Below is a small trained network, with its code and all its weights. Each question gives an input and a target symbol and asks what happens when units are switched off, that is, made to give their printed mean instead of their output.

import numpy as np


def w(rows, s, z=0):
    codes = np.array(rows[::2]) - 128.0
    scale = np.full(codes.shape[1], s)
    scale[-1] = z or s
    return codes * scale


def norm(h):
    return h / np.sqrt((h * h).mean(-1, keepdims=True) + 1e-5)


def f(y):
    return y / 2 * (1 + np.tanh(0.7978845608 * (y + 0.044715 * y**3)))


def softmax(a):
    e = np.exp(a - a.max(-1, keepdims=True))
    return e / e.sum(-1, keepdims=True)


def log_softmax(a):
    a = a - a.max(-1, keepdims=True)
    return a - np.log(np.exp(a).sum(-1, keepdims=True))


def net(x, mask):
    ids = ['βγδεζηθλμπτφψω'.index(c) for c in x.split()]
    T = len(ids)
    res = E[ids] + P[:T]
    u = 0
    for l in range(3):
        q, k, v = (norm(res) @ M[l].T for M in (Q, K, V))
        z = softmax(np.where(np.tri(T) > 0, q @ k.T / 2**0.5, -1e9)) @ v
        res = res + np.where(mask[u], z, O[l][:, -1]) @ O[l][:, :-1]
        u += 1
        y = f(norm(res) @ A[l][:, :-1].T + A[l][:, -1])
        res = res + np.where(mask[u : u + 8], y, B[l][:, -1]) @ B[l][:, :-1]
        u += 8
    return log_softmax(norm(res)[-1] @ U[:, :-1].T + U[:, -1])


Q, K, V, O, A, B = {}, {}, {}, {}, {}, {}
E = w([
[101,168,223,130,115,140],'β',
[176,129,76,122,147,125],'γ',
[181,178,156,174,123,208],'δ',
[50,159,159,115,145,90],'ε',
[68,34,99,166,35,162],'ζ',
[84,128,116,108,140,63],'η',
[137,162,131,45,148,125],'θ',
[164,158,94,136,156,185],'λ',
[141,118,80,126,136,61],'μ',
[87,185,123,120,92,141],'π',
[164,159,101,188,132,174],'τ',
[167,112,219,111,166,82],'φ',
[87,114,191,127,150,6],'ψ',
[146,138,177,137,60,74],'ω',
],0.021)
P = w([
[102,6,154,103,1,161],'0',
[119,52,144,123,99,149],'1',
[137,93,138,131,112,130],'2',
[144,122,135,143,128,123],'3',
[153,145,124,152,140,114],'4',
[158,167,115,157,153,104],'5',
[164,193,108,161,158,92],'6',
[174,213,107,172,169,89],'7',
[179,231,108,178,177,88],'8',
],0.0095)
Q[0] = w([
[158,249,124,108,151,72],'L0H1',
[63,97,81,131,149,159],'L0H1',
],0.015)
K[0] = w([
[190,245,159,182,175,54],'L0H1',
[144,33,158,98,91,158],'L0H1',
],0.011)
V[0] = w([
[1,179,94,114,137,142],'L0H1',
[166,115,39,92,181,142],'L0H1',
],0.0069)
O[0] = w([
[2,147,106,113,106,143,80],'L0H1',
[77,33,99,128,135,211,2],'L0H1',
],0.0087,0.0036)
A[0] = w([
[142,120,255,176,115,90,207],'L0N1',
[180,75,103,184,93,152,4],'L0N2',
[112,117,162,29,143,136,107],'L0N3',
[141,154,27,171,144,126,119],'L0N4',
[17,183,178,149,154,159,125],'L0N5',
[79,169,110,163,19,83,85],'L0N6',
[170,111,131,136,198,232,100],'L0N7',
[128,149,132,84,94,30,165],'L0N8',
],0.0084,0.0037)
B[0] = w([
[91,50,72,194,213,208,255],'L0N1',
[49,147,190,146,156,71,128],'L0N2',
[73,176,123,76,254,83,148],'L0N3',
[200,59,60,164,91,151,142],'L0N4',
[214,58,99,147,195,155,159],'L0N5',
[151,113,117,215,184,161,198],'L0N6',
[196,56,112,141,55,155,136],'L0N7',
[105,139,159,227,194,174,251],'L0N8',
],0.0065,0.0077)
Q[1] = w([
[45,155,145,105,4,107],'L1H1',
[169,155,64,94,157,80],'L1H1',
],0.013)
K[1] = w([
[121,8,168,254,62,137],'L1H1',
[210,183,60,140,164,129],'L1H1',
],0.01)
V[1] = w([
[93,2,233,177,119,175],'L1H1',
[81,143,179,57,77,114],'L1H1',
],0.0073)
O[1] = w([
[157,255,107,102,98,50,4],'L1H1',
[146,102,126,243,211,184,123],'L1H1',
],0.0078,0.0027)
A[1] = w([
[207,255,99,66,150,102,122],'L1N1',
[141,47,109,158,12,131,131],'L1N2',
[89,219,58,98,172,180,148],'L1N3',
[82,29,153,146,119,241,59],'L1N4',
[70,127,183,191,200,41,116],'L1N5',
[161,168,136,222,51,77,3],'L1N6',
[226,136,187,143,177,143,114],'L1N7',
[120,199,82,61,147,231,159],'L1N8',
],0.0081,0.0057)
B[1] = w([
[70,66,86,146,95,179,163],'L1N1',
[74,136,130,127,61,65,163],'L1N2',
[85,120,163,254,96,139,170],'L1N3',
[73,39,125,105,165,102,167],'L1N4',
[140,186,127,130,79,189,253],'L1N5',
[193,146,193,194,135,110,171],'L1N6',
[138,163,182,122,109,89,217],'L1N7',
[84,67,159,190,50,109,163],'L1N8',
],0.009,0.0061)
Q[2] = w([
[166,25,74,206,126,110],'L2H1',
[103,117,102,4,121,119],'L2H1',
],0.014)
K[2] = w([
[172,5,24,149,146,153],'L2H1',
[76,132,145,51,62,66],'L2H1',
],0.012)
V[2] = w([
[147,86,212,125,246,225],'L2H1',
[96,139,122,180,181,2],'L2H1',
],0.0071)
O[2] = w([
[99,97,193,98,64,87,253],'L2H1',
[126,120,95,144,149,8,216],'L2H1',
],0.013,0.0033)
A[2] = w([
[156,117,170,157,138,136,177],'L2N1',
[213,113,102,119,139,76,65],'L2N2',
[136,89,83,86,117,172,48],'L2N3',
[140,145,183,117,94,196,24],'L2N4',
[94,96,146,54,54,114,156],'L2N5',
[113,117,147,119,188,146,88],'L2N6',
[145,188,98,120,126,131,252],'L2N7',
[168,166,158,4,146,108,113],'L2N8',
],0.017,0.0044)
B[2] = w([
[174,147,114,122,138,121,254],'L2N1',
[146,150,170,186,140,149,176],'L2N2',
[101,170,200,150,194,128,132],'L2N3',
[102,127,159,99,93,105,142],'L2N4',
[173,86,135,192,152,131,149],'L2N5',
[157,149,99,125,88,126,154],'L2N6',
[111,66,121,67,131,138,179],'L2N7',
[153,98,135,8,166,109,130],'L2N8',
],0.018,0.0089)
U = w([
[78,198,205,93,84,142,157],'β',
[145,143,127,106,216,211,92],'γ',
[160,122,124,74,28,155,159],'δ',
[34,174,149,133,184,142,159],'ε',
[112,123,76,104,52,67,187],'ζ',
[95,115,86,77,131,119,254],'η',
[102,1,169,125,114,98,112],'θ',
[129,140,138,86,111,244,149],'λ',
[156,92,25,142,207,85,72],'μ',
[68,155,110,216,75,183,72],'π',
[205,97,50,114,74,193,100],'τ',
[173,113,147,32,149,88,202],'φ',
[79,164,140,112,170,33,110],'ψ',
[216,198,153,152,92,80,84],'ω',
],0.013,0.0076)

Each question gives the input, a string of symbols that net reads in full, and the target symbol t.
The units are the heads (2 rows each of Q, K, V and O) and the neurons (one row each of A and B). Each row of codes is followed by its name. A weight is (code - 128) times the scale printed after its matrix; where a second scale follows, it is the last column's (O, A, B and U).
mask holds one flag per unit, layer by layer, with each layer's heads first. A switched-off unit (its flag False) gives its mean, the last column of its rows in O or B, instead of its output. The means were averaged over made-up inputs and are rounded, as every weight is.
A unit's drop is (log p(t) with every unit on - log p(t) with that unit switched off) / (log p(t) with every unit on - log p(t) with every unit switched off).
The circuit of an input: a set's keep is (log p(t) with only the set's units on - log p(t) with every unit switched off) / (log p(t) with every unit on - log p(t) with every unit switched off). Starting from the 12 units with the biggest drops (on a tie, the unit counted first), units are removed one at a time, each time the one whose removal leaves the highest keep (on an exact tie, the one counted first), for as long as the keep stays at least 0.8.
units of the circuit, in order: the units of the circuit, biggest drop first
unit that matters most: the unit with the biggest drop
k most important neurons: the k neurons with the biggest drops, biggest first
k most important neurons of layer l: the k neurons of layer l with the biggest drops, biggest first
input ω π φ ω ω β, target β: 2 most important neurons of layer 1	(L1N5 L1N1)
input ω ω π μ ω φ φ θ, target φ: 3 most important neurons	(L0N1 L1N7 L0N6)
input π ω λ τ γ ω π θ, target π: units of the circuit, in order	(L0H1 L1N3)
input ω π θ θ ω μ π, target μ: unit that matters most	L0N5
input ω ω β ω θ π ω, target π: 4 most important neurons	(L0N6 L0N1 L2N7 L0N8)
input ω ω τ θ, target τ: units of the circuit, in order	(L2N6 L1H1 L1N8 L2H1)
input β ω θ ε, target θ: units of the circuit, in order	(L0N5 L2H1)
input φ ε φ ω ω ω λ θ, target λ: units of the circuit, in order	(L2H1 L1H1 L1N8)
input ω θ ω β μ ω, target μ: units of the circuit, in order	(L0N1 L0N4 L2H1)
input θ ω ω π, target ω: 2 most important neurons	(L2N1 L0N1)
input γ λ ψ ω ε ω ω θ ω, target θ: units of the circuit, in order	(L1H1 L0N1)
input ω ε μ μ ω μ θ, target μ: units of the circuit, in order	(L1H1 L2H1)
input ω ω θ μ, target θ: 3 most important neurons	(L2N1 L1N4 L0N6)
input ε ε θ π, target θ: 3 most important neurons of layer 0	(L0N5 L0N6 L0N3)
input ε θ τ τ θ θ ω ω ψ, target ω: 2 most important neurons of layer 1	(L1N5 L1N3)
input θ ω γ, target ω: units of the circuit, in order	(L0N1)
input π ω ω ω π γ π θ ψ, target θ: 2 most important neurons	(L0N1 L1N2)
input ω ω δ, target δ: 2 most important neurons	(L1N1 L2N4)
input π ω π θ ω, target θ: units of the circuit, in order	(L0N1 L1H1)
input ω γ ζ φ θ, target φ: 2 most important neurons	(L0N1 L2N8)
input β θ μ ω φ ω π θ, target θ: units of the circuit, in order	(L1N8 L1H1)
input θ ε ω π, target ω: 3 most important neurons	(L2N1 L0N6 L0N5)
input μ π τ, target τ: unit that matters most	L1H1
input ω β ω τ β ω ω θ δ, target θ: 2 most important neurons of layer 1	(L1N4 L1N5)
input β ω μ φ ω β λ, target λ: 2 most important neurons	(L2N3 L0N4)
input β η β, target β: 2 most important neurons	(L1N5 L2N4)
